Below are the code and all the weights of a small trained network. Each question names an input and a class and asks about switching units off, where a switched-off unit gives its printed mean instead of its output.

import numpy as np


def w(rows, s, z=0):
    codes = np.array(rows[::2]) - 128.0
    scale = np.full(codes.shape[1], s)
    scale[-1] = z or s
    return codes * scale


def f(y):
    return np.maximum(y, 0)


def log_softmax(a):
    a = a - a.max(-1, keepdims=True)
    return a - np.log(np.exp(a).sum(-1, keepdims=True))


def net(x, mask):
    res = np.array(x, float).reshape(1, 5) / 4 @ E
    y = f(res @ A[0][:, :-1].T + A[0][:, -1])
    res = res + np.where(mask, y, B[0][:, -1]) @ B[0][:, :-1]
    return log_softmax(res[-1] @ U[:, :-1].T + U[:, -1])


A, B = {}, {}
E = w([
[149,129,231,114,219,189,25],'x0',
[183,116,183,211,102,6,83],'x1',
[111,202,108,255,103,210,144],'x2',
[129,125,128,128,128,129,129],'x3',
[128,129,128,128,127,128,128],'x4',
],0.0094)
A[0] = w([
[128,132,176,134,158,195,79,13],'n1',
[126,123,96,130,107,97,168,185],'n2',
[140,122,145,124,147,107,106,122],'n3',
[130,108,146,131,128,127,125,134],'n4',
[133,117,127,131,130,116,136,91],'n5',
[120,144,148,174,127,138,109,9],'n6',
[132,126,146,125,132,131,143,139],'n7',
[128,131,175,104,121,94,80,138],'n8',
[121,128,91,130,113,97,160,172],'n9',
[127,104,116,2,123,70,134,60],'n10',
[141,121,134,183,119,120,118,104],'n11',
[150,109,156,118,143,103,104,128],'n12',
[120,124,103,73,137,198,153,200],'n13',
[127,113,97,130,110,85,163,66],'n14',
[117,144,149,117,123,118,121,164],'n15',
[116,141,137,148,129,129,119,84],'n16',
[117,135,146,128,112,121,126,137],'n17',
[133,119,97,125,98,93,152,91],'n18',
[127,146,109,128,117,141,136,118],'n19',
[125,105,132,26,134,71,130,210],'n20',
[121,129,155,112,137,115,116,121],'n21',
[115,140,102,143,116,141,139,173],'n22',
[142,132,136,194,117,73,123,12],'n23',
[114,127,115,49,132,201,135,57],'n24',
[127,127,106,126,119,99,139,81],'n25',
[129,105,119,67,137,90,139,146],'n26',
[135,131,184,127,169,186,65,116],'n27',
[140,126,151,204,124,44,114,108],'n28',
[126,134,125,149,115,118,134,82],'n29',
[140,113,185,107,155,63,68,128],'n30',
[136,149,129,120,141,116,124,155],'n31',
[118,141,79,120,107,151,176,171],'n32',
[133,113,137,105,147,121,118,81],'n33',
[127,129,114,124,116,100,137,81],'n34',
[150,129,142,126,154,120,147,137],'n35',
],0.02,0.012)
B[0] = w([
[106,159,223,161,111,132,97,183],'n1',
[111,147,158,149,117,130,113,194],'n2',
[123,125,87,127,111,131,130,164],'n3',
[127,133,110,117,119,127,122,146],'n4',
[125,122,127,126,127,115,139,133],'n5',
[150,95,126,94,139,115,155,142],'n6',
[132,133,116,126,127,139,124,138],'n7',
[108,122,60,136,115,119,127,193],'n8',
[120,148,162,142,127,138,116,186],'n9',
[98,167,199,166,107,134,95,220],'n10',
[136,115,189,117,138,120,130,161],'n11',
[125,126,65,136,119,131,119,180],'n12',
[103,156,172,164,105,130,104,220],'n13',
[152,100,139,105,143,127,157,165],'n14',
[123,114,109,125,121,128,120,154],'n15',
[130,127,136,115,132,129,147,136],'n16',
[126,126,121,117,126,127,125,139],'n17',
[147,106,145,97,142,126,143,167],'n18',
[121,142,118,143,125,117,130,147],'n19',
[172,95,175,85,163,119,167,252],'n20',
[121,125,99,137,128,123,124,155],'n21',
[109,126,95,133,107,125,104,172],'n22',
[105,162,186,163,113,134,99,166],'n23',
[164,88,131,86,153,117,162,190],'n24',
[141,114,128,113,135,128,137,146],'n25',
[137,140,198,125,147,141,136,196],'n26',
[164,113,205,91,162,123,167,222],'n27',
[158,121,217,95,164,136,159,214],'n28',
[114,126,139,129,116,126,107,138],'n29',
[114,126,4,140,108,135,118,229],'n30',
[116,113,122,131,111,120,141,147],'n31',
[117,132,26,146,119,125,107,197],'n32',
[129,119,96,130,123,126,137,149],'n33',
[132,113,134,114,138,125,137,143],'n34',
[123,127,113,125,129,121,119,145],'n35',
],0.039,0.021)
U = w([
[118,194,172,177,147,145,86,99],'0',
[193,100,132,84,200,120,169,205],'1',
[109,121,1,156,120,120,93,253],'2',
],0.014,0.00035)

Each question gives the input, the list of numbers given to net, and the class t.
The units are the neurons (one row each of A and B). Each row of codes is followed by its name. A weight is (code - 128) times the scale printed after its matrix; where a second scale follows, it is the last column's (A, B and U).
mask holds one flag per neuron, in row order. A switched-off neuron (its flag False) gives its mean, the last column of its row in B, instead of its output. The means were averaged over made-up inputs and are rounded, as every weight is.
A unit's drop is (log p(t) with every unit on - log p(t) with that unit switched off) / (log p(t) with every unit on - log p(t) with every unit switched off).
The circuit of an input: a set's keep is (log p(t) with only the set's units on - log p(t) with every unit switched off) / (log p(t) with every unit on - log p(t) with every unit switched off). Starting from the 12 units with the biggest drops (on a tie, the unit counted first), units are removed one at a time, each time the one whose removal leaves the highest keep (on an exact tie, the one counted first), for as long as the keep stays at least 0.8.
circuit, biggest first: the units of the circuit, biggest drop first
k most important neurons: the k neurons with the biggest drops, biggest first
drop of u: that unit's drop, to one decimal
input [7,6,4,-1,1], class 1: circuit, biggest first	[n27]
input [8,8,-6,-1,-4], class 2: 2 most important neurons	[n30 n8]
input [6,5,7,-8,0], class 1: 2 most important neurons	[n27 n10]
input [2,3,1,-8,-5], class 1: 3 most important neurons	[n32 n28 n10]
input [5,7,8,7,1], class 1: 2 most important neurons	[n6 n10]
input [0,-3,0,2,-4], class 0: 3 most important neurons	[n30 n8 n20]
input [0,-7,-4,7,0], class 0: 4 most important neurons	[n13 n10 n27 n28]
input [-6,-6,1,-6,8], class 2: 2 most important neurons	[n32 n28]
input [8,1,-2,-3,-3], class 2: 3 most important neurons	[n30 n28 n8]
input [2,1,8,-2,4], class 1: 2 most important neurons	[n10 n13]
input [2,1,2,1,5], class 1: 3 most important neurons	[n10 n13 n30]
input [6,2,1,-1,-5], class 1: 4 most important neurons	[n27 n32 n10 n13]
input [4,7,-7,0,-3], class 2: drop of n30	1.4
input [8,7,-5,-3,-5], class 2: circuit, biggest first	[n30]
input [-4,0,-2,-7,5], class 0: drop of n33	0.0
input [1,1,-8,-1,1], class 2: drop of n27	0.4
